Below are the code and all the weights of a small trained network. Each question names an input and a class and asks about switching units off, where a switched-off unit gives its printed mean instead of its output.

import numpy as np


def w(rows, s, z=0):
    codes = np.array(rows[::2]) - 128.0
    scale = np.full(codes.shape[1], s)
    scale[-1] = z or s
    return codes * scale


def f(y):
    return y / 2 * (1 + np.tanh(0.7978845608 * (y + 0.044715 * y**3)))


def log_softmax(a):
    a = a - a.max(-1, keepdims=True)
    return a - np.log(np.exp(a).sum(-1, keepdims=True))


def net(x, mask):
    res = np.array(x, float).reshape(1, 4) / 4 @ E
    y = f(res @ A[0][:, :-1].T + A[0][:, -1])
    res = res + np.where(mask, y, B[0][:, -1]) @ B[0][:, :-1]
    return log_softmax(res[-1] @ U[:, :-1].T + U[:, -1])


A, B = {}, {}
E = w([
[207,20,40,63,68],'x0',
[2,87,5,147,187],'x1',
[147,122,115,145,131],'x2',
[146,24,190,123,220],'x3',
],0.0077)
A[0] = w([
[54,116,70,104,120,106],'neuron 0',
[123,81,106,57,67,66],'neuron 1',
[116,201,165,160,163,59],'neuron 2',
[88,93,33,105,198,138],'neuron 3',
[140,189,103,171,19,98],'neuron 4',
[234,171,167,131,107,46],'neuron 5',
[134,96,105,98,107,78],'neuron 6',
[145,88,106,105,102,62],'neuron 7',
[83,16,136,155,202,126],'neuron 8',
[86,142,212,49,118,254],'neuron 9',
[72,156,57,139,27,185],'neuron 10',
[221,116,198,43,68,166],'neuron 11',
[90,129,71,121,172,44],'neuron 12',
[96,144,152,255,162,47],'neuron 13',
[101,207,175,215,152,99],'neuron 14',
[123,83,180,89,170,85],'neuron 15',
[59,101,88,92,128,106],'neuron 16',
[122,94,50,152,204,140],'neuron 17',
[82,65,180,87,160,211],'neuron 18',
[205,137,153,97,94,146],'neuron 19',
[138,97,114,94,106,77],'neuron 20',
[172,111,59,71,166,57],'neuron 21',
[219,52,191,186,181,173],'neuron 22',
[139,120,162,106,95,89],'neuron 23',
[204,101,75,122,68,172],'neuron 24',
[112,113,173,155,145,28],'neuron 25',
[145,52,69,77,105,147],'neuron 26',
[43,149,160,184,171,160],'neuron 27',
[81,162,181,130,119,203],'neuron 28',
],0.011,0.0069)
B[0] = w([
[110,138,125,140,233,191],'neuron 0',
[71,36,116,185,94,171],'neuron 1',
[70,32,110,150,129,183],'neuron 2',
[113,179,161,206,220,237],'neuron 3',
[90,60,81,6,217,192],'neuron 4',
[26,163,199,157,232,189],'neuron 5',
[56,55,121,194,115,144],'neuron 6',
[123,97,202,121,60,147],'neuron 7',
[97,150,54,62,119,222],'neuron 8',
[158,161,53,180,134,226],'neuron 9',
[145,124,42,61,188,229],'neuron 10',
[73,164,88,187,218,254],'neuron 11',
[62,151,222,129,228,161],'neuron 12',
[40,39,146,194,106,182],'neuron 13',
[102,27,67,147,125,228],'neuron 14',
[70,61,91,101,186,154],'neuron 15',
[85,156,153,185,215,180],'neuron 16',
[165,197,137,140,199,211],'neuron 17',
[125,116,13,90,106,207],'neuron 18',
[73,150,111,202,195,199],'neuron 19',
[114,48,166,166,124,141],'neuron 20',
[132,75,160,180,187,161],'neuron 21',
[75,169,45,72,163,223],'neuron 22',
[59,108,178,177,172,137],'neuron 23',
[149,75,60,163,121,221],'neuron 24',
[43,2,216,84,134,129],'neuron 25',
[109,65,94,212,67,226],'neuron 26',
[149,78,82,191,128,233],'neuron 27',
[169,80,69,170,130,211],'neuron 28',
],0.0079,0.0096)
U = w([
[97,162,180,185,187,134],'0',
[118,42,134,180,112,59],'1',
[141,151,74,142,138,254],'2',
[104,114,86,56,158,112],'3',
[133,173,93,125,116,163],'4',
[154,177,225,46,41,2],'5',
[216,188,207,41,70,2],'6',
[218,118,172,51,2,2],'7',
],0.012,0.0073)

Each question gives the input, the list of numbers given to net, and the class t.
The units are the neurons (one row each of A and B). Each row of codes is followed by its name. A weight is (code - 128) times the scale printed after its matrix; where a second scale follows, it is the last column's (A, B and U).
mask holds one flag per neuron, in row order. A switched-off neuron (its flag False) gives its mean, the last column of its row in B, instead of its output. The means were averaged over made-up inputs and are rounded, as every weight is.
A unit's drop is (log p(t) with every unit on - log p(t) with that unit switched off) / (log p(t) with every unit on - log p(t) with every unit switched off).
The circuit of an input: a set's keep is (log p(t) with only the set's units on - log p(t) with every unit switched off) / (log p(t) with every unit on - log p(t) with every unit switched off). Starting from the 12 units with the biggest drops (on a tie, the unit counted first), units are removed one at a time, each time the one whose removal leaves the highest keep (on an exact tie, the one counted first), for as long as the keep stays at least 0.8.
units of the circuit, in order: the units of the circuit, biggest drop first
most important unit: the unit with the biggest drop
k most important neurons: the k neurons with the biggest drops, biggest first
drop of u: that unit's drop, to one decimal
input [8,-8,-5,-3], class 0: most important unit : neuron 11
input [5,-8,0,6], class 0: 3 most important neurons : neuron 5; neuron 11; neuron 19
input [5,-7,2,-8], class 3: 3 most important neurons : neuron 4; neuron 10; neuron 3
input [-7,-2,-2,-8], class 3: 3 most important neurons : neuron 4; neuron 10; neuron 26
input [-6,-6,-8,7], class 2: units of the circuit, in order : neuron 9; neuron 18
input [-5,-5,-6,3], class 2: 3 most important neurons : neuron 9; neuron 22; neuron 3
input [0,1,-4,-6], class 3: units of the circuit, in order : neuron 4; neuron 10
input [-8,-7,-4,-2], class 1: 3 most important neurons : neuron 14; neuron 2; neuron 28
input [6,-8,-1,4], class 0: 2 most important neurons : neuron 5; neuron 11
input [6,-5,1,-3], class 1: units of the circuit, in order : neuron 1; neuron 26
input [-3,-7,4,8], class 3: 3 most important neurons : neuron 22; neuron 18; neuron 3
input [-7,4,-6,-8], class 3: 3 most important neurons : neuron 10; neuron 4; neuron 26
input [-7,-6,-3,5], class 1: 2 most important neurons : neuron 14; neuron 2
input [6,-8,-8,6], class 0: units of the circuit, in order : neuron 11
input [-7,5,-4,4], class 1: 2 most important neurons : neuron 13; neuron 27
input [7,3,-4,3], class 1: 2 most important neurons : neuron 26; neuron 1
input [8,4,-7,-7], class 1: 2 most important neurons : neuron 26; neuron 1
input [-7,-3,4,6], class 1: drop of neuron 14 : 0.1
input [-7,4,2,-8], class 3: drop of neuron 10 : 0.9
input [1,-4,2,6], class 3: units of the circuit, in order : neuron 22
input [-7,3,-1,-2], class 1: drop of neuron 4 : 0.0
